Known rows, with every step that occurs
dulo-dozas-rure-zipi-tufi-rafe-vofa-zafo: [-0.11  0.21  0.47 -2.89  1.12  0.93  0.10  1.25  0.53  0.49  0.47 -0.96
 -0.24 -2.46 -0.92 -0.35 -0.18 -4.38 -2.12  0.51  0.50  0.45 -1.67  2.79
  1.01 -3.83  0.30 -1.47  0.18  0.34  0.71 -1.48  1.92 -0.97 -1.77  2.31
 -2.67  0.48  4.24  0.28 -0.73 -0.06  1.70  1.19  0.07 -2.91 -1.25]
dulo-dozas-fibeku-zipi-tufi-rafe-zafo: [ 0.69  2.42  0.07  0.55  0.95  0.69 -0.66  0.80  1.02 -0.94 -0.89 -1.25
 -0.91  0.98 -1.16 -3.36 -0.10 -1.74 -1.03  0.02  1.00 -2.47 -0.99  0.68
  0.46 -1.15  1.08 -1.28 -0.38  0.59  2.88  1.37 -1.30  0.12 -0.59  4.59
  0.72  0.51  1.25  0.00 -0.77 -0.15 -1.88  2.03 -0.43  1.31 -0.92]
tufi-fibeku-dozas-zafo-rafe: [ 0.81  2.00  0.18 -0.19 -0.75 -1.36 -0.66 -1.94 -1.10 -1.23 -0.22 -2.58
 -1.01  1.88  1.91 -2.84 -0.19 -0.74  1.84 -1.26  2.64  0.00  0.29 -1.59
 -1.13 -2.02  0.45 -1.02 -0.45  1.44 -2.72 -1.90 -1.51  0.60 -0.46  0.92
  0.64 -0.23  1.08  0.00  0.65  0.26 -1.21  0.97  1.86  0.64 -0.03]
dulo-zafo-rafe-dozas-fibeku-tufi-zipi: [ 1.90  0.40  1.08  3.49  0.83 -1.00 -2.39  0.71 -2.42 -0.19  0.10  0.12
  0.68  1.05 -0.20 -3.67  0.21 -4.70  2.87  3.78  1.72  2.00  2.03 -0.65
 -1.61 -1.43 -0.58  0.40 -0.29 -1.66 -4.33  3.53 -0.87 -0.25  3.08  0.11
  2.19  0.32 -3.51  0.31  0.02 -0.54 -0.01 -0.19  2.34  4.14  0.94]
dulo-zafo-rafe-dozas-zipi-tufi: [-0.32  1.29  1.33 -1.31  1.27  0.78 -0.73  1.48  0.74  0.49 -0.09  0.05
 -0.04 -0.99  0.16 -2.09 -0.76  2.54  2.13  3.79 -1.76  1.63  0.75  2.45
  0.02  3.93  0.09  0.06 -0.69 -1.21 -3.94 -1.24 -1.21  0.53  4.02  1.51
 -1.20  0.23 -3.20 -1.10  0.72 -1.14 -1.84  0.48 -3.14  1.57  0.00]
zipi-tufi-fibeku-dozas-zafo-vofa: [ 2.05  0.51 -2.05  2.83 -1.27 -1.06  1.75 -2.86 -0.35  0.06  0.13  1.23
 -0.40  2.63  1.88  0.16 -0.48 -2.21  0.06 -1.19  0.65 -0.04 -1.54 -1.21
 -0.95 -4.48 -1.85  0.09 -0.03  3.03  1.03 -2.64  1.36 -0.34 -3.34 -0.22
  1.60  0.50  2.17 -1.27 -0.10  0.88  0.96 -0.36  1.58 -2.23 -0.10]
vofa-zipi-tufi-fibeku-dozas-zafo-rafe-dulo: [-0.89 -0.28 -1.00 -0.15 -0.16 -2.26  0.62 -1.46  0.26 -0.22  0.10 -2.38
 -1.54  2.43 -0.02 -0.51  0.24  1.40  3.72  1.39  0.02 -0.71  1.51 -1.09
  0.09  2.71  1.13  0.15  0.29  1.42 -0.50 -0.53 -2.37  1.87 -0.31 -0.53
  0.54 -0.92  2.49 -1.12  0.24  0.61 -0.22 -0.61  3.54 -0.62 -3.24]
zipi-tufi-fibeku-dozas-rure: [ 0.86  0.32 -1.00 -0.05 -0.13 -2.07  0.32 -5.17 -1.62 -0.11  1.10 -0.13
 -1.80 -0.38  2.13 -0.18  0.44 -3.87  1.33  0.63  1.56 -0.01 -1.69 -2.67
 -0.53 -4.60 -1.45  0.22  0.63  0.22  3.27 -1.78 -0.71  0.68  1.10  0.87
 -2.41  0.21  0.80  1.91 -0.61  1.32  0.56 -0.55  0.18 -1.41  2.80]
rure-zipi-tufi-fibeku-dozas-dulo-zafo-vofa: [ 0.65 -0.69 -0.99 -0.53  0.01 -0.73  0.91 -2.48  0.42  0.04 -0.56  1.48
  0.61  0.02  0.74  1.55  0.64 -1.42  0.90 -0.53  0.65  0.59  0.12  0.60
 -0.14 -0.17 -0.62  0.67 -0.57 -0.33  0.24  0.12  0.53  0.14 -2.41 -3.30
  2.37  0.30  0.44 -0.71  1.02  0.65  2.20 -0.52 -0.18 -0.93 -0.86]
rure-zipi-tufi-fibeku-dozas: [ 1.70  0.95 -3.24 -1.80 -0.20 -3.65  1.73 -2.85 -0.80  0.76  0.73 -0.33
 -0.25  0.96  0.98 -0.64  0.17 -0.97  1.25 -0.09  0.25  0.77 -0.48 -5.34
 -0.43 -0.57 -2.21  1.11  0.13 -1.48 -0.43  0.99 -1.00 -0.36 -4.22  0.98
 -0.15 -0.21  5.17 -2.25  0.57  1.45  2.20 -0.33  0.25 -0.63  2.17]
dozas-dulo-zafo-vofa-zipi-tufi-rafe: [-0.85 -0.54  0.73 -0.83 -0.25  0.28  0.32  1.38 -0.09 -0.61 -1.20 -0.78
 -0.04  1.13 -1.07  0.77  0.75  1.31 -1.94 -1.02 -0.49 -0.94 -0.54  2.94
  0.05  3.10  1.62  0.24 -0.09 -0.27 -0.41  2.16 -0.17  1.27  1.12 -0.89
  0.03 -0.29  1.99  0.41  1.38 -0.18  0.89 -2.98 -1.75  1.49 -1.34]
vofa-zipi-tufi-fibeku-dozas-dulo: [-1.36 -0.78 -2.45 -0.87  0.38 -1.61 -0.46 -5.19 -1.57  0.27 -0.01  0.17
  0.47  1.74  1.23  1.34  0.89  2.99  1.99 -1.51 -0.17 -0.67  0.93 -2.61
 -0.57  2.61  0.30  1.58 -0.09 -2.84  0.18  2.58 -0.98  0.74 -1.70  0.18
 -4.77 -0.61  3.47  0.62  0.36  1.42  0.61 -0.28  2.18 -1.30  1.49]
rure-zipi-tufi-rafe-dulo-zafo: [-1.67  0.09  0.75 -2.97  1.25 -1.79  1.12  1.75  2.19 -0.15 -0.52 -1.77
  1.35 -1.59 -3.03  2.02 -0.06 -1.42 -0.47  0.17 -1.44 -1.14  0.46  2.48
  1.08  2.57  0.45  0.46  0.11 -0.94 -1.68  2.37 -2.44  0.82  1.78 -1.30
  2.77 -1.04  0.67 -0.69  0.42 -0.04  0.40  0.31 -2.54  0.13 -2.96]
zafo-vofa-dulo-dozas-zipi-tufi-rafe: [-0.38  0.00  1.06  0.79 -0.64  0.97  1.64  3.33  2.60 -0.90 -0.99  0.72
 -0.10  0.60  1.52  0.36 -0.19  6.06 -3.61 -1.45  0.00 -1.12  0.26  1.64
  0.94  0.13  0.19 -1.38  0.40  0.65  2.65  0.49  1.02 -0.14 -2.11  0.36
 -1.08  0.01 -0.91  0.20  0.94 -0.19  0.08 -0.15 -0.62  0.52  1.08]
rafe-vofa-dulo-zafo: [-1.83 -1.31  1.07 -2.62  1.42  1.86 -1.18  0.49  0.75  0.92 -0.20 -0.69
  2.18 -2.13 -1.83  2.79 -0.92 -1.44 -1.35 -2.36 -2.08 -0.25  1.39  0.71
  0.24  1.58  0.96 -0.14  0.75 -2.46 -2.02  0.96 -0.02 -1.13 -0.57 -1.14
 -0.68 -0.33  0.58  0.46 -1.07 -1.51 -1.06  2.70 -0.04 -1.71  1.46]
fibeku-zipi-tufi-rafe-dulo: [-0.59 -0.50  1.59 -0.85 -0.32 -2.53  1.83  1.83  1.49 -1.19 -0.17 -0.68
  0.35 -0.23  0.91  1.85 -0.32  3.63 -0.62 -0.70 -0.46 -1.21  0.32  1.49
  1.31  2.58  0.93  0.35  1.00  1.11  4.11  0.94 -1.69  0.48 -0.86  1.73
 -0.45 -1.39  0.42  0.26  0.06 -0.02 -1.71 -0.37 -0.72  0.75 -1.61]
rure-dozas-zipi-tufi-fibeku: [ 0.62 -1.32 -0.93  1.08 -0.02 -1.27  0.25 -2.82 -0.48  1.16  0.11 -0.29
 -1.23  0.82 -0.18 -0.78  0.24  1.57  2.64  0.37  3.11  0.28  1.04 -2.11
 -0.70  0.59 -2.73  0.87 -0.47 -0.99 -2.13 -0.19 -0.13  0.41 -0.44  2.14
 -1.24 -0.17  2.92 -1.39 -0.37 -0.07  3.01 -1.53 -1.66 -2.13  0.54]
dozas-dulo-zafo-vofa: [-1.17 -1.27  1.72  0.58  0.07  1.05 -1.18 -1.09  0.98 -0.49 -1.05  1.73
  1.29 -0.39  0.59  1.80 -0.14 -0.11  0.93 -2.45  0.12  0.97  0.63  2.53
 -0.62 -0.69  0.11 -0.12 -0.01 -0.68  0.73 -0.50  0.93 -0.21  0.37 -3.11
  0.28  0.25 -3.23  1.88  0.58 -0.78 -0.67  0.46 -0.81 -0.91 -0.40]
vofa-dulo-dozas-rure-zafo: [-1.70  0.03  1.36 -0.29 -0.41  2.05 -1.31  0.05  1.23  0.00  0.26  0.51
  1.50 -3.07 -0.79  3.04 -0.10 -0.05 -2.75 -1.61  1.55  1.14  0.05 -2.07
  0.60 -5.34 -1.31 -0.94  0.72 -0.71 -0.45 -2.73  1.35 -1.25  2.00 -1.18
 -2.28 -0.58 -4.58  2.07 -0.81  0.80  0.19  0.95 -0.44 -2.24  2.47]
zafo-vofa-dulo-dozas-fibeku: [-0.82 -0.02 -0.39  3.46 -0.74  1.62 -1.43  1.54  2.11 -0.08  0.65  2.35
 -0.04  0.66  1.38 -0.77  0.24  4.24  1.67 -2.24 -1.06 -0.38  1.59 -3.43
 -1.17 -3.11 -1.48 -1.39 -0.06 -2.82  2.61 -0.35  1.73 -1.10 -1.78  0.47
 -0.82  0.97 -2.95  1.92 -0.71  0.40 -0.73  1.41  4.03 -1.52  1.81]
fibeku-zipi-tufi-rafe: [ 1.43  1.26  1.35 -1.66 -0.95 -1.65  1.12  2.24 -0.78 -1.30 -0.46 -0.94
  0.09 -0.56  1.81 -0.42 -0.12  3.25 -2.91 -1.54 -0.14 -0.78 -1.66  1.16
  0.23  0.97  0.16 -0.15  0.26  0.90  1.28  0.79 -0.90  0.62 -0.47  3.42
 -0.35 -0.66  1.01 -0.09  0.60 -0.21 -1.04 -1.60 -3.20  2.61  0.64]
dulo-dozas-fibeku-tufi: [ 1.12  1.19 -1.36  5.07  0.63  0.01 -2.35  0.58  1.59 -0.27  0.64  2.49
  1.59 -0.69  2.19 -1.87  0.00  0.90  2.22  1.02 -2.66  1.32  0.55 -4.37
 -1.46 -4.81 -1.83 -1.25 -0.38 -0.94  0.80  1.08  0.92 -0.22 -0.17  1.60
 -1.38  1.11 -0.66  1.02 -0.20  0.66 -0.50  1.59  2.33 -0.30  1.73]
fibeku-zipi-tufi-rafe-dozas-rure-dulo-zafo: [ 0.63  2.09  1.51 -1.69  0.12  0.54 -0.04  0.50 -2.28 -0.16  0.82 -1.31
  0.87 -4.18 -0.92  0.73 -0.15 -2.20 -3.31 -0.80 -0.93 -1.75 -2.14  3.98
  0.46  0.18  0.78 -0.01 -0.88  1.45 -1.84  0.12 -1.12  0.51  4.23 -1.85
  3.64  0.07 -4.46  0.25 -1.04 -0.34 -2.00  3.12 -4.01  1.96  0.96]
zipi-tufi-fibeku-dozas-rure-dulo: [ 1.06  0.31  0.17  0.23 -1.55 -1.73  1.31 -4.32 -1.32  0.39  1.58  0.81
 -0.63 -2.01  1.87  2.35 -0.43  0.48 -0.06 -1.81 -0.79 -0.38 -2.30 -2.23
 -0.03 -4.16 -0.98 -0.11  0.04  3.22  1.80 -0.86  0.23 -0.42 -0.93 -2.28
 -0.62  0.08 -0.85  0.43 -1.15  1.55 -0.56  1.77 -0.95 -1.92  2.99]
rafe-vofa-zipi-tufi-fibeku-dozas: [ 1.22  0.06 -3.99 -0.41  0.28 -2.05  0.90 -2.24 -1.79  1.20  1.18 -0.52
 -1.19  1.89 -0.19 -1.14  0.39 -3.62  0.82  0.76  0.21  1.39  0.30 -4.88
 -0.95  2.06 -0.38  1.21  0.54 -2.13  1.63  0.52 -0.21 -0.24 -4.70  0.94
 -1.50  0.25  7.34 -1.75  0.05  0.21  2.06 -0.48  1.43 -1.71  2.18]
rafe-zafo-vofa-dulo: [-0.72 -2.71  2.11 -0.25 -0.57  1.94 -0.05 -1.41  2.08  0.11 -1.59  0.92
  0.69  1.59  1.15  2.11 -1.52  3.47  0.79 -3.77 -0.59 -1.27  0.53 -1.18
  1.27 -2.38 -0.07 -0.65  1.50  1.96  1.72  0.22  1.14 -2.07 -3.72 -0.83
 -0.39 -0.39 -1.66  0.63 -0.76 -0.66 -1.89  1.27  2.89 -0.71  1.35]
dulo-zafo-vofa-zipi-tufi-fibeku: [ 1.23 -2.02 -2.50 -0.28  0.15 -0.46 -0.02 -2.05 -1.61  1.98 -0.18 -0.52
 -1.73  2.08 -1.57 -0.49  0.91 -2.41  2.82  0.67  1.49  0.26  0.31 -2.26
 -1.73  2.77 -1.50  1.53 -0.19 -0.79 -2.41  0.38  0.28  1.88  0.58 -2.46
  1.65  0.30  4.48 -1.78  0.16 -0.38  4.04 -4.70  0.16  0.02 -1.48]
vofa-zipi-tufi-rafe-dozas: [-0.28  0.04 -0.30 -1.71  0.46 -0.23 -0.15  2.82 -1.10  0.48 -0.18 -1.24
  0.45  1.37 -1.36 -1.80 -0.91 -1.34 -1.06 -0.08  1.11 -0.47  0.04  0.13
  0.11  4.06  0.49  1.33  0.06 -1.16 -2.54  1.68 -0.73 -1.09  2.76  2.27
 -0.20 -0.39  1.76 -0.16  0.73 -0.96 -1.42 -0.42 -0.12  4.73  0.31]
zipi-tufi-fibeku-dozas-dulo-zafo: [-0.97  1.26 -1.05 -1.29  1.95 -0.59 -1.14 -3.61 -0.22  0.60 -0.07 -0.83
  2.22 -0.83 -0.87  2.00  0.57 -2.13  0.25 -1.04 -1.11  0.09  0.51  0.88
 -0.53  2.01  0.39  1.07 -0.57 -3.71 -2.82  2.09 -1.27  0.90  0.30 -1.34
 -1.17 -0.33  2.28 -0.15  0.56  0.80  0.49  1.59 -0.73 -1.53  1.70]
vofa-zipi-tufi-rafe: [-0.45 -0.24  0.11 -1.62 -0.62 -1.13  0.61  2.18 -0.50 -0.26 -0.70 -1.44
 -0.70  1.50 -0.92 -0.47  0.10  2.29 -1.43 -0.89 -0.89 -0.69 -1.01 -0.18
 -0.19  2.38  0.40  0.20  0.47 -0.32 -1.00  2.08 -0.84  0.89  1.06  1.81
 -1.23 -0.59  3.44 -0.05  0.98 -0.19  0.49 -3.37 -2.08  2.05 -0.30]
dozas-zafo-vofa-zipi-tufi: [-0.10 -1.11 -1.89 -0.09 -1.04 -0.28  0.26 -0.50 -0.90  1.07 -0.42  1.07
 -1.01  2.04 -0.26 -0.03 -0.34  3.33  1.76  0.86 -3.81 -0.10 -1.73 -0.84
 -1.00  0.76 -1.53  0.26  0.22  1.60 -2.40 -0.85  0.39  1.50  1.10  0.37
 -0.77  0.27  1.67 -1.53 -0.02  0.23  1.04 -3.68 -0.16 -0.54 -2.04]

Rows
[ 1.11 -0.45 -0.41  0.14 -1.24 -0.40  2.10  0.45 -0.06 -0.49 -0.71  1.35
  0.29  1.58  0.93 -0.30 -1.29 -1.17 -0.93 -0.90  2.00 -1.72 -1.53  1.51
  0.28 -2.80 -1.23  0.30 -0.63  4.33 -1.17 -1.47  0.89 -1.40  0.53  0.71
  3.04  0.25 -0.51 -0.70  0.01  0.06 -0.59 -0.26  0.60  1.88 -3.45]
rure-zipi-tufi-rafe-dozas-zafo-vofa
[ 0.35  2.61  0.51  1.71 -0.99  0.00 -1.47  2.85 -0.51 -1.76  1.18  0.21
 -0.72 -1.74  1.59 -2.85  1.39  4.29  1.29  0.66  0.84  0.79  1.68 -1.64
 -0.54  0.13  0.05 -1.04 -0.72 -2.21  3.19 -2.40 -0.92  0.65 -0.25  2.42
  1.12 -0.01 -6.12  0.95 -0.72 -0.12 -1.92  1.49  0.31  0.14 -0.62]
rure-zafo-rafe-dulo-dozas-fibeku-zipi
[-1.84  0.33  0.57 -3.98  1.94  0.06 -0.73 -0.29  0.19  0.03 -0.90 -0.81
  2.87 -1.92 -1.88  1.56 -0.22 -1.32 -0.74 -0.74  0.31 -1.60  0.51  3.58
  0.68  3.62  1.12  1.25 -1.18 -2.39 -4.90  3.17 -1.77 -0.12  4.32 -0.27
  0.20 -0.57 -0.60  0.46  0.67  0.03 -0.95  1.73 -1.74  2.50 -1.51]
rure-zipi-tufi-rafe-dozas-dulo-zafo
[ 2.09  0.47  1.51  3.67  0.11 -0.86 -1.81  0.68 -2.48  0.02  0.51  0.52
  1.02  0.26 -0.14 -2.49 -0.05 -3.17  2.00  2.65  0.88  1.65  1.61 -0.56
 -1.35 -1.80 -0.26  0.28 -0.59 -0.09 -4.56  3.74 -0.44 -0.68  2.01 -1.55
  3.13  0.28 -4.33 -0.35 -0.35 -0.30 -0.38  1.01  1.90  3.80  1.24]
rure-dulo-zafo-rafe-dozas-fibeku-tufi-zipi
[-0.12  0.29 -0.59 -2.12 -0.19  0.11 -0.32  0.33 -1.47  0.72  0.94 -0.63
 -1.80 -1.67 -0.97 -0.22  0.13 -1.03  0.27  2.96 -4.01  1.75 -1.21  0.36
 -0.06  3.16  1.90 -0.84  0.07  0.88 -0.45 -1.04 -0.48  1.24  0.29 -1.28
 -0.16  0.72  1.86 -1.00  0.18 -0.31  0.06 -0.34 -1.45 -0.83  0.15]
fibeku-dozas-rure-dulo-zafo-rafe-vofa-zipi-tufi
[-0.30 -0.50  0.61 -0.52  0.26  1.07 -0.47  0.10 -1.99 -0.40  0.07 -0.76
 -1.70 -0.44 -0.87 -1.56  0.21 -6.05 -0.69  1.71  2.43 -1.21 -1.42  2.97
  0.13 -0.55  0.52  0.39  0.05  0.80  1.06 -1.21 -0.31  0.55  6.63 -0.50
  1.44  0.53 -3.13  2.62 -0.19 -0.75 -0.55 -1.10 -0.85  3.00 -0.71]
dulo-zafo-vofa-zipi-tufi-rafe-dozas-rure
[ 1.09 -0.64 -1.04  1.13 -2.27 -1.03  1.55 -3.84 -2.28  0.37  1.43  1.20
 -2.08 -0.62  1.47  1.36  0.31  0.89  0.31 -1.11 -0.76 -0.38 -2.18 -2.36
 -0.25 -3.05 -0.80 -0.05  0.08  3.52  2.82 -1.17  0.85  0.25 -1.51 -4.00
  1.05  0.51 -1.39  0.16 -0.92  1.17  0.71  0.08 -0.11 -1.76  1.78]
zafo-vofa-zipi-tufi-fibeku-dozas-rure-dulo
[ 0.80  0.74  0.36  3.15 -0.88  1.50  0.13  2.44 -0.86 -0.05  1.31  0.94
 -0.77  2.13 -1.52 -1.89  0.75 -2.48  0.47  1.87  1.72  0.95  0.44 -0.96
 -0.53 -0.01  0.27  1.61 -1.09 -1.59 -0.36 -0.96  1.34 -1.96  2.11  2.52
  1.61  0.30 -1.64  0.30 -0.19  0.02 -0.66 -2.63 -0.19  1.26 -0.90]
rure-zafo-vofa-zipi-tufi-rafe-dozas-fibeku
[ 1.38  0.03 -0.69  5.68  0.59  1.93 -1.78 -0.13  2.76 -0.25 -0.29  2.71
  1.36  0.52  2.13 -1.20 -0.29  0.63  1.84  0.62 -2.27  0.07  0.67 -3.53
 -0.08 -5.89 -0.88 -1.65  0.01  1.27  2.43  1.15  1.82 -1.07 -2.95  0.44
  0.42  1.27 -1.13  0.46 -0.67  0.57 -0.80  2.41  4.70 -0.61  1.50]
rafe-zafo-vofa-dulo-dozas-fibeku-tufi
[ 2.36  2.83  1.22 -0.61 -0.57  0.09 -0.69  1.93 -1.78 -0.02  1.30  0.15
 -0.02 -2.46  1.51 -1.79  0.09  3.24  1.27  2.03 -3.25  0.79 -1.01  1.26
 -0.45  2.86  0.46  0.01 -1.50  0.25 -2.68 -1.18 -0.88  0.74  1.60  1.98
  2.60  0.42 -3.57 -1.78 -0.25 -0.14 -2.70  0.54 -2.37  2.51  0.38]
rure-dulo-zafo-rafe-dozas-fibeku-zipi-tufi
[-0.30  1.07  1.00 -0.15  0.97  2.23  0.36  2.29  1.07  0.82  0.87 -0.43
  0.54 -1.88 -1.05  0.05 -0.57 -0.17 -3.33 -0.54 -1.22  0.93 -0.60  3.70
  0.85 -1.67  1.14 -1.43 -0.14  0.25  0.44 -1.29  2.69 -1.60 -4.19  1.11
 -3.04  0.49  2.76 -1.03 -0.97 -0.73  0.30  3.46 -1.06 -4.44  0.44]
rure-dulo-dozas-zipi-tufi-rafe-vofa-zafo
[-0.48  1.33  1.23  0.27 -0.44  0.42  0.26  1.69  0.91 -1.04  0.54 -0.09
  0.54 -3.47 -0.59  2.18  0.66 -1.11 -3.99  0.78  2.28  0.69 -0.69  0.73
  1.23 -3.04 -0.22 -0.75  0.36  0.78  2.84 -3.07  0.30  0.14  1.95  0.22
 -0.25 -0.71 -3.93  1.25 -0.49  0.94  0.26  0.04 -2.22 -1.13 -0.03]
fibeku-zipi-tufi-rafe-dulo-dozas-rure-zafo
[-0.95 -0.43 -0.40  0.77  0.71  1.97  0.15  0.44  3.34  0.62 -1.03  2.14
 -0.29  0.37  0.75 -0.20 -0.96  6.19  0.48  1.24 -2.82 -0.44  0.41  0.34
  0.85  0.09 -0.97 -1.53  0.41  0.58  1.48 -0.69  0.72  0.15 -1.68  0.58
 -2.40  0.72 -1.93 -1.11 -0.26 -0.21 -0.46  1.75  0.29 -1.69  0.58]
rafe-zafo-vofa-dulo-dozas-zipi-tufi
[-0.30 -0.72  1.23 -1.56  1.21  0.38 -1.56 -0.98  0.06 -0.65  0.02 -1.09
 -0.36 -0.86  0.44 -0.37  0.01 -5.58  1.03 -0.03  3.81  2.26  2.66  0.77
 -0.51  2.89  3.45 -0.57 -0.26 -1.27  1.88 -1.07 -0.19 -0.76 -2.51 -0.82
 -1.30  0.35  3.48  1.39  0.61 -1.65 -0.90  2.38  1.06 -0.82 -0.43]
tufi-fibeku-dozas-dulo-zafo-rafe-vofa
[ 0.31 -2.65 -2.17 -0.42  0.37 -0.15 -0.42 -3.74 -1.49  1.65 -0.51 -0.01
 -1.05  1.80 -0.89  0.90  1.15 -0.77  3.06  0.06  1.68 -0.50  0.86 -1.09
 -1.46  3.51 -0.49  1.79 -0.49 -1.02 -2.08  1.09  0.24  2.03  0.81 -2.73
 -0.25  0.05  4.13 -0.71  0.19  0.07  3.41 -4.29  0.91 -0.38 -2.01]
dozas-dulo-zafo-vofa-zipi-tufi-fibeku
[ 0.29 -1.34  1.17 -1.67 -1.02  0.54  2.28 -1.59  1.55 -0.92 -1.27  0.28
 -0.45  0.87  1.70  1.82 -0.64  1.65 -1.63 -1.55 -0.44 -2.59 -1.45 -0.31
  2.71 -4.03  0.34 -0.92  1.17  3.70  3.55  0.49  0.38 -1.51 -4.20 -0.10
  1.22 -0.30 -0.97  0.19 -0.29  0.93 -0.51  0.62  2.10 -0.11  1.04]
fibeku-dozas-rure-zipi-tufi-rafe-zafo-vofa-dulo
[-0.84 -1.65 -1.11  1.83 -0.12  0.22 -0.19  1.72 -0.54 -0.46 -0.75 -0.49
 -0.63  1.66 -1.80 -0.95  0.98 -0.87  0.63  0.52 -1.17 -0.20  0.80  0.28
 -0.18  2.14  0.72  0.27  0.62 -0.09  1.24  1.71 -0.37  1.48  0.39 -3.58
  3.25  0.01 -0.78  0.15  0.55 -1.11  1.55 -1.93  0.56  0.77 -2.17]
fibeku-tufi-rafe-dulo-zafo-vofa-zipi
[-2.46  0.28 -0.06 -2.40  2.11  1.17 -1.91 -0.02 -0.95  0.40 -0.75 -1.59
  2.13 -0.59 -2.86  0.75  0.22 -1.48 -0.69 -0.52 -0.64 -1.47  0.85  3.63
  0.03  5.67  1.90  1.42 -0.83 -3.59 -4.89  3.24 -1.63  0.75  5.13 -0.75
 -0.64 -0.43  0.12  0.74  0.59 -0.55 -0.98  0.99 -0.94  2.34 -0.65]
vofa-zipi-tufi-rafe-dozas-dulo-zafo
[ 1.29 -1.04  2.73 -0.22 -1.85  2.32  1.51  1.46 -0.31 -0.73 -0.15  0.95
  1.08 -1.22  2.38  3.31 -0.33  2.62 -4.20 -1.62  1.42 -0.48 -0.70  1.09
  2.15 -2.02  0.24  0.32  0.77  2.61  1.66 -2.45  2.24 -2.00 -1.40 -0.39
  1.44 -0.84 -4.85  0.39 -0.40  0.12 -1.03 -0.93  0.53  1.30  2.11]
fibeku-zipi-tufi-rafe-dozas-rure-zafo-vofa-dulo
[-1.43  0.92  0.99  0.46  0.48  0.52 -0.12  2.76  3.76  0.04 -0.07  1.03
  0.01 -1.43  0.11  0.18 -0.29  6.08  0.88  3.24 -1.73  2.59  1.67  0.48
  0.61  2.18 -0.21 -1.26 -0.02 -0.44 -0.32 -2.32 -0.21  0.71  0.52  0.17
 -2.56 -0.16 -2.94 -1.21  0.95  0.07 -0.24  0.37 -1.93 -1.66 -0.74]
rure-zafo-rafe-dulo-dozas-zipi-tufi
[-2.26 -2.07 -1.29  1.56 -1.12  1.16 -0.67  0.98 -0.13 -0.03  0.01  1.06
 -1.72  0.65 -2.03  0.05  1.02  0.20  0.88  0.54  0.99  1.09  0.92 -1.86
 -0.23 -0.59 -0.72 -0.28  0.91 -0.52  3.12 -2.19  0.90  0.59  1.34 -3.62
  0.45  0.09 -3.98  1.43 -0.28 -0.32  1.91 -1.88  1.19 -1.59 -1.93]
rafe-dulo-dozas-rure-zafo-vofa-zipi
[-1.57 -1.67  0.13  0.91 -0.70 -1.45  2.24  0.89  1.56 -0.67 -0.53 -0.52
 -0.60  2.35 -0.88  1.91 -0.19  1.91 -0.15 -0.33 -0.57 -2.18  0.07  1.89
  0.91  1.35  0.85  0.35  0.77  2.74  2.61  0.57 -0.75  0.78  0.04 -0.34
  0.61 -0.94  1.47  0.03 -0.03  0.27 -0.22 -1.79  1.30 -0.68 -4.15]
dozas-zafo-vofa-zipi-tufi-rafe-dulo
[-0.51  0.91  0.61 -0.49  1.64  2.11 -0.31  2.36  1.16  0.63  0.48 -0.77
  0.19 -1.11 -1.06 -1.18 -0.28 -1.63 -2.48  0.54 -0.34  1.27 -0.20  3.59
  0.57 -1.42  0.87 -1.30  0.15 -1.38  0.72 -1.57  2.27 -1.17 -3.19  2.80
 -4.10  0.50  3.67 -0.43 -0.58 -0.99  0.72  2.26 -0.68 -4.11  0.11]
dulo-dozas-zipi-tufi-rafe-vofa-zafo
[ 0.58  0.12  0.46 -0.08 -0.38  0.99  0.58  3.71 -0.48  0.35 -0.10 -0.29
  0.73  1.30 -1.78 -0.59 -0.60 -2.95 -2.62  0.39  2.54  1.35  0.02  0.53
  0.59  2.50  0.53  1.48 -0.05  0.05 -1.95 -0.51  1.09 -2.05  1.31  0.62
  1.83 -0.36  0.33 -0.92  1.07 -0.86 -0.34 -1.57 -0.98  3.65 -0.03]
rure-zafo-vofa-zipi-tufi-rafe-dozas
